Below are the code and all the weights of a small trained network. Each question names an input and a class and asks about switching units off, where a switched-off unit gives its printed mean instead of its output.

import numpy as np


def w(rows, s, z=0):
    codes = np.array(rows[::2]) - 128.0
    scale = np.full(codes.shape[1], s)
    scale[-1] = z or s
    return codes * scale


def norm(h):
    return h / np.sqrt((h * h).mean(-1, keepdims=True) + 1e-5)


def f(y):
    return np.maximum(y, 0)


def log_softmax(a):
    a = a - a.max(-1, keepdims=True)
    return a - np.log(np.exp(a).sum(-1, keepdims=True))


def net(x, mask):
    res = np.array(x, float).reshape(1, 6) / 4 @ E
    u = 0
    for l in range(3):
        y = f(norm(res) @ A[l][:, :-1].T + A[l][:, -1])
        res = res + np.where(mask[u : u + 4], y, B[l][:, -1]) @ B[l][:, :-1]
        u += 4
    return log_softmax(norm(res)[-1] @ U[:, :-1].T + U[:, -1])


A, B = {}, {}
E = w([
[55,3,19,197],'x0',
[141,83,135,80],'x1',
[131,125,127,122],'x2',
[129,132,130,128],'x3',
[3,143,166,125],'x4',
[131,125,129,128],'x5',
],0.0061)
A[0] = w([
[10,60,251,109,67],'L0N0',
[170,152,185,133,186],'L0N1',
[139,65,104,190,255],'L0N2',
[139,124,152,65,71],'L0N3',
],0.011,0.0032)
B[0] = w([
[156,187,55,68,230],'L0N0',
[9,48,102,216,221],'L0N1',
[77,121,219,114,254],'L0N2',
[102,97,255,187,162],'L0N3',
],0.0071,0.0064)
A[1] = w([
[77,151,144,146,254],'L1N0',
[159,200,206,117,63],'L1N1',
[155,96,176,116,136],'L1N2',
[248,78,78,174,192],'L1N3',
],0.015,0.002)
B[1] = w([
[255,141,65,121,253],'L1N0',
[40,57,87,168,198],'L1N1',
[158,147,70,71,183],'L1N2',
[76,212,67,104,198],'L1N3',
],0.0082,0.0073)
A[2] = w([
[96,140,186,185,254],'L2N0',
[185,162,115,156,167],'L2N1',
[121,110,146,2,39],'L2N2',
[180,185,167,112,18],'L2N3',
],0.012,0.0017)
B[2] = w([
[93,3,117,131,165],'L2N0',
[219,77,157,228,231],'L2N1',
[236,125,139,231,253],'L2N2',
[85,84,250,126,138],'L2N3',
],0.0075,0.0035)
U = w([
[25,4,80,206,137],'0',
[113,209,28,93,171],'1',
[203,99,97,199,157],'2',
[189,95,77,182,155],'3',
[186,98,78,169,162],'4',
[174,97,92,177,154],'5',
[139,147,202,115,77],'6',
[138,170,211,93,2],'7',
],0.011,0.0085)

Each question gives the input, the list of numbers given to net, and the class t.
The units are the neurons (one row each of A and B). Each row of codes is followed by its name. A weight is (code - 128) times the scale printed after its matrix; where a second scale follows, it is the last column's (A, B and U).
mask holds one flag per neuron, layer by layer. A switched-off neuron (its flag False) gives its mean, the last column of its row in B, instead of its output. The means were averaged over made-up inputs and are rounded, as every weight is.
A unit's drop is (log p(t) with every unit on - log p(t) with that unit switched off) / (log p(t) with every unit on - log p(t) with every unit switched off).
The circuit of an input: a set's keep is (log p(t) with only the set's units on - log p(t) with every unit switched off) / (log p(t) with every unit on - log p(t) with every unit switched off). Starting from all 12 units, units are removed one at a time, each time the one whose removal leaves the highest keep (on an exact tie, the one counted first), for as long as the keep stays at least 0.8.
units of the circuit, in order: the units of the circuit, biggest drop first
top k neurons: the k neurons with the biggest drops, biggest first
k most important neurons of layer l: the k neurons of layer l with the biggest drops, biggest first
input [5,5,-1,5,7,6], class 1: units of the circuit, in order -> [L0N0]
input [4,-1,7,-7,4,4], class 4: units of the circuit, in order -> [L0N1; L1N0]
input [6,-4,1,-6,-8,8], class 1: units of the circuit, in order -> [L1N3; L0N1]
input [-5,5,8,7,5,1], class 5: top 3 neurons -> [L1N0; L1N3; L2N2]
input [1,7,3,4,5,-4], class 2: top 2 neurons -> [L2N2; L1N3]
input [-6,8,4,0,2,0], class 2: top 2 neurons -> [L1N2; L2N2]
input [-7,0,0,8,-8,-1], class 1: 2 most important neurons of layer 1 -> [L1N3; L1N2]
input [-8,1,1,-7,-7,8], class 0: top 3 neurons -> [L1N1; L0N1; L1N0]
input [4,-4,-6,6,6,8], class 3: units of the circuit, in order -> [L1N0; L0N1]
input [6,7,-5,-2,7,-2], class 1: top 3 neurons -> [L0N0; L2N1; L0N3]
input [4,3,3,4,2,-8], class 3: units of the circuit, in order -> [L0N1; L1N1]
input [5,-7,1,-7,6,1], class 2: top 3 neurons -> [L1N0; L0N1; L1N1]
input [-8,8,-8,0,-5,-2], class 0: units of the circuit, in order -> [L1N1; L1N0]
input [4,0,7,-5,-7,-3], class 1: units of the circuit, in order -> [L1N3]
input [-7,2,-4,-7,-8,5], class 1: top 3 neurons -> [L0N2; L1N3; L1N2]
input [-3,7,8,-1,7,7], class 5: top 3 neurons -> [L2N2; L1N3; L0N3]
input [-4,3,-5,3,-8,7], class 1: units of the circuit, in order -> [L1N3; L1N0]
input [0,-7,7,7,7,-1], class 1: top 4 neurons -> [L0N0; L2N2; L0N1; L0N3]
input [5,-7,-7,7,4,0], class 2: units of the circuit, in order -> [L1N0; L0N1; L1N1]
input [3,8,7,-8,8,7], class 1: top 2 neurons -> [L0N0; L2N1]
input [-5,1,-3,5,-5,5], class 0: most important neuron of layer 1 -> [L1N1]
input [-3,8,-5,3,5,-1], class 2: top 3 neurons -> [L2N2; L1N3; L0N3]
